Below are the code and all the weights of a small trained network. Each question names an input and a class and asks about switching units off, where a switched-off unit gives its printed mean instead of its output.

import numpy as np


def w(rows, s, z=0):
    codes = np.array(rows[::2]) - 128.0
    scale = np.full(codes.shape[1], s)
    scale[-1] = z or s
    return codes * scale


def f(y):
    return y / 2 * (1 + np.tanh(0.7978845608 * (y + 0.044715 * y**3)))


def log_softmax(a):
    a = a - a.max(-1, keepdims=True)
    return a - np.log(np.exp(a).sum(-1, keepdims=True))


def net(x, mask):
    res = np.array(x, float).reshape(1, 4) / 4 @ E
    y = f(res @ A[0][:, :-1].T + A[0][:, -1])
    res = res + np.where(mask, y, B[0][:, -1]) @ B[0][:, :-1]
    return log_softmax(res[-1] @ U[:, :-1].T + U[:, -1])


A, B = {}, {}
E = w([
[149,136,115,131,122,128,168,121,140,156],'x0',
[165,93,128,198,209,58,46,194,84,210],'x1',
[200,159,93,3,61,130,81,191,92,131],'x2',
[154,29,228,108,74,194,184,159,130,173],'x3',
],0.0079)
A[0] = w([
[142,31,225,130,68,178,151,166,130,138,124],'neuron 0',
[208,157,104,87,106,142,87,189,110,135,32],'neuron 1',
[107,189,62,141,134,92,105,104,153,110,149],'neuron 2',
[81,161,131,89,73,182,157,80,160,63,98],'neuron 3',
[192,155,113,55,95,110,108,174,103,112,21],'neuron 4',
[157,75,113,158,182,60,82,213,108,213,8],'neuron 5',
[102,143,121,87,70,170,153,73,162,59,75],'neuron 6',
[151,29,254,108,93,181,154,164,137,170,139],'neuron 7',
[94,222,54,123,151,95,110,105,127,92,65],'neuron 8',
[163,150,68,38,66,126,98,188,109,140,16],'neuron 9',
[40,95,155,214,176,120,155,59,165,135,32],'neuron 10',
[102,155,119,95,83,158,157,74,164,51,66],'neuron 11',
[130,153,127,127,158,108,92,125,102,113,142],'neuron 12',
],0.0071,0.0012)
B[0] = w([
[59,228,63,70,153,50,111,140,199,143,236],'neuron 0',
[160,125,173,175,114,209,174,153,143,77,182],'neuron 1',
[57,176,63,80,151,82,119,187,149,103,186],'neuron 2',
[158,24,140,164,122,92,69,47,80,228,210],'neuron 3',
[134,124,189,150,91,225,232,130,199,68,182],'neuron 4',
[230,86,187,185,87,105,35,28,62,229,237],'neuron 5',
[170,105,180,167,116,88,30,68,27,192,203],'neuron 6',
[59,205,30,60,192,52,122,250,192,152,254],'neuron 7',
[47,225,87,57,172,55,107,168,202,123,200],'neuron 8',
[143,94,166,153,109,203,188,155,120,10,199],'neuron 9',
[96,89,204,183,73,254,248,196,199,4,232],'neuron 10',
[173,111,141,183,111,86,66,43,79,224,198],'neuron 11',
[101,120,120,110,113,125,152,120,126,180,152],'neuron 12',
],0.0062,0.0076)
U = w([
[83,196,12,71,142,60,123,168,169,141,254],'0',
[174,82,182,163,105,96,76,84,77,211,77],'1',
[130,108,202,159,101,205,194,156,157,32,1],'2',
],0.011,0.00098)

Each question gives the input, the list of numbers given to net, and the class t.
The units are the neurons (one row each of A and B). Each row of codes is followed by its name. A weight is (code - 128) times the scale printed after its matrix; where a second scale follows, it is the last column's (A, B and U).
mask holds one flag per neuron, in row order. A switched-off neuron (its flag False) gives its mean, the last column of its row in B, instead of its output. The means were averaged over made-up inputs and are rounded, as every weight is.
A unit's drop is (log p(t) with every unit on - log p(t) with that unit switched off) / (log p(t) with every unit on - log p(t) with every unit switched off).
The circuit of an input: a set's keep is (log p(t) with only the set's units on - log p(t) with every unit switched off) / (log p(t) with every unit on - log p(t) with every unit switched off). Starting from the 12 units with the biggest drops (on a tie, the unit counted first), units are removed one at a time, each time the one whose removal leaves the highest keep (on an exact tie, the one counted first), for as long as the keep stays at least 0.8.
units of the circuit, in order: the units of the circuit, biggest drop first
k most important neurons: the k neurons with the biggest drops, biggest first
drop of u: that unit's drop, to one decimal
input [-2,5,-8,-1], class 2: units of the circuit, in order	[neuron 10]
input [3,-6,8,8], class 0: 3 most important neurons	[neuron 7; neuron 0; neuron 10]
input [-1,-2,0,-1], class 1: 3 most important neurons	[neuron 7; neuron 0; neuron 10]
input [-6,-1,-8,-6], class 2: 3 most important neurons	[neuron 10; neuron 7; neuron 0]
input [-7,-4,-7,-6], class 2: 2 most important neurons	[neuron 10; neuron 7]
input [0,6,6,7], class 0: 2 most important neurons	[neuron 7; neuron 0]
input [-8,8,6,-7], class 1: 2 most important neurons	[neuron 5; neuron 7]
input [4,6,4,-1], class 1: 2 most important neurons	[neuron 5; neuron 10]
input [2,5,4,-4], class 1: 2 most important neurons	[neuron 5; neuron 7]
input [3,5,6,6], class 0: 2 most important neurons	[neuron 7; neuron 0]
input [-4,-6,-5,6], class 0: 3 most important neurons	[neuron 7; neuron 0; neuron 5]
input [4,3,-7,8], class 0: drop of neuron 0	0.4
input [5,4,-7,-4], class 2: drop of neuron 10	0.7
input [-4,-7,-6,2], class 1: units of the circuit, in order	[neuron 3]
input [6,-8,6,5], class 1: drop of neuron 3	0.3
input [-5,5,4,6], class 0: drop of neuron 0	0.3
input [-5,1,7,7], class 0: 3 most important neurons	[neuron 7; neuron 0; neuron 10]
